Below are the code and all the weights of a small trained network. Each question names an input and a class and asks about switching units off, where a switched-off unit gives its printed mean instead of its output.

import numpy as np


def w(rows, s, z=0):
    codes = np.array(rows[::2]) - 128.0
    scale = np.full(codes.shape[1], s)
    scale[-1] = z or s
    return codes * scale


def f(y):
    return np.maximum(y, 0)


def log_softmax(a):
    a = a - a.max(-1, keepdims=True)
    return a - np.log(np.exp(a).sum(-1, keepdims=True))


def net(x, mask):
    res = np.array(x, float).reshape(1, 3) / 4 @ E
    y = f(res @ A[0][:, :-1].T + A[0][:, -1])
    res = res + np.where(mask, y, B[0][:, -1]) @ B[0][:, :-1]
    return log_softmax(res[-1] @ U[:, :-1].T + U[:, -1])


A, B = {}, {}
E = w([
[42,108,143],'x0',
[166,105,213],'x1',
[100,249,114],'x2',
],0.014)
A[0] = w([
[95,204,48,129],'n1',
[189,124,27,180],'n2',
[148,103,145,86],'n3',
[146,131,135,112],'n4',
[168,194,107,113],'n5',
[21,147,149,109],'n6',
[121,98,48,158],'n7',
[89,95,166,2],'n8',
[187,188,136,145],'n9',
[179,135,114,67],'n10',
[119,229,206,34],'n11',
[83,122,164,116],'n12',
[146,110,203,112],'n13',
[167,135,116,79],'n14',
[74,117,148,159],'n15',
[115,88,3,160],'n16',
[123,208,195,90],'n17',
[50,110,160,144],'n18',
],0.019,0.0074)
B[0] = w([
[125,94,6,248],'n1',
[241,171,170,219],'n2',
[160,121,100,169],'n3',
[133,114,126,144],'n4',
[198,149,135,199],'n5',
[64,51,78,226],'n6',
[90,221,139,197],'n7',
[120,96,219,163],'n8',
[216,143,164,205],'n9',
[92,90,146,161],'n10',
[47,252,163,228],'n11',
[125,69,164,176],'n12',
[163,31,102,215],'n13',
[95,98,128,152],'n14',
[86,86,148,190],'n15',
[67,251,172,230],'n16',
[107,237,131,217],'n17',
[74,71,170,212],'n18',
],0.036,0.014)
U = w([
[118,193,166,251],'0',
[6,168,182,89],'1',
[167,162,48,42],'2',
[59,112,25,88],'3',
[160,98,97,194],'4',
[101,87,172,3],'5',
],0.014,0.0075)

Each question gives the input, the list of numbers given to net, and the class t.
The units are the neurons (one row each of A and B). Each row of codes is followed by its name. A weight is (code - 128) times the scale printed after its matrix; where a second scale follows, it is the last column's (A, B and U).
mask holds one flag per neuron, in row order. A switched-off neuron (its flag False) gives its mean, the last column of its row in B, instead of its output. The means were averaged over made-up inputs and are rounded, as every weight is.
A unit's drop is (log p(t) with every unit on - log p(t) with that unit switched off) / (log p(t) with every unit on - log p(t) with every unit switched off).
most important unit: the unit with the biggest drop
k most important neurons: the k neurons with the biggest drops, biggest first
drop of u: that unit's drop, to one decimal
input [-2,-5,4], class 2: most important unit -> n1
input [4,0,8], class 3: 3 most important neurons -> n1; n6; n16
input [0,-1,6], class 2: 2 most important neurons -> n1; n5
input [0,-1,-2], class 0: 4 most important neurons -> n6; n11; n18; n1
input [4,0,3], class 3: 2 most important neurons -> n16; n6
input [-6,1,-3], class 4: 2 most important neurons -> n11; n16
input [-2,1,3], class 0: 2 most important neurons -> n13; n6
input [-6,6,0], class 4: 2 most important neurons -> n16; n13
input [0,0,-4], class 0: 3 most important neurons -> n1; n6; n11
input [-3,-5,0], class 0: 3 most important neurons -> n16; n13; n7
input [6,0,4], class 3: 2 most important neurons -> n6; n1
input [6,1,0], class 5: 2 most important neurons -> n11; n16
input [-4,-1,7], class 2: drop of n1 -> 1.8
input [5,-5,8], class 3: most important unit -> n1
input [3,-1,1], class 3: drop of n11 -> 0.3
input [4,-6,7], class 3: drop of n1 -> 2.7
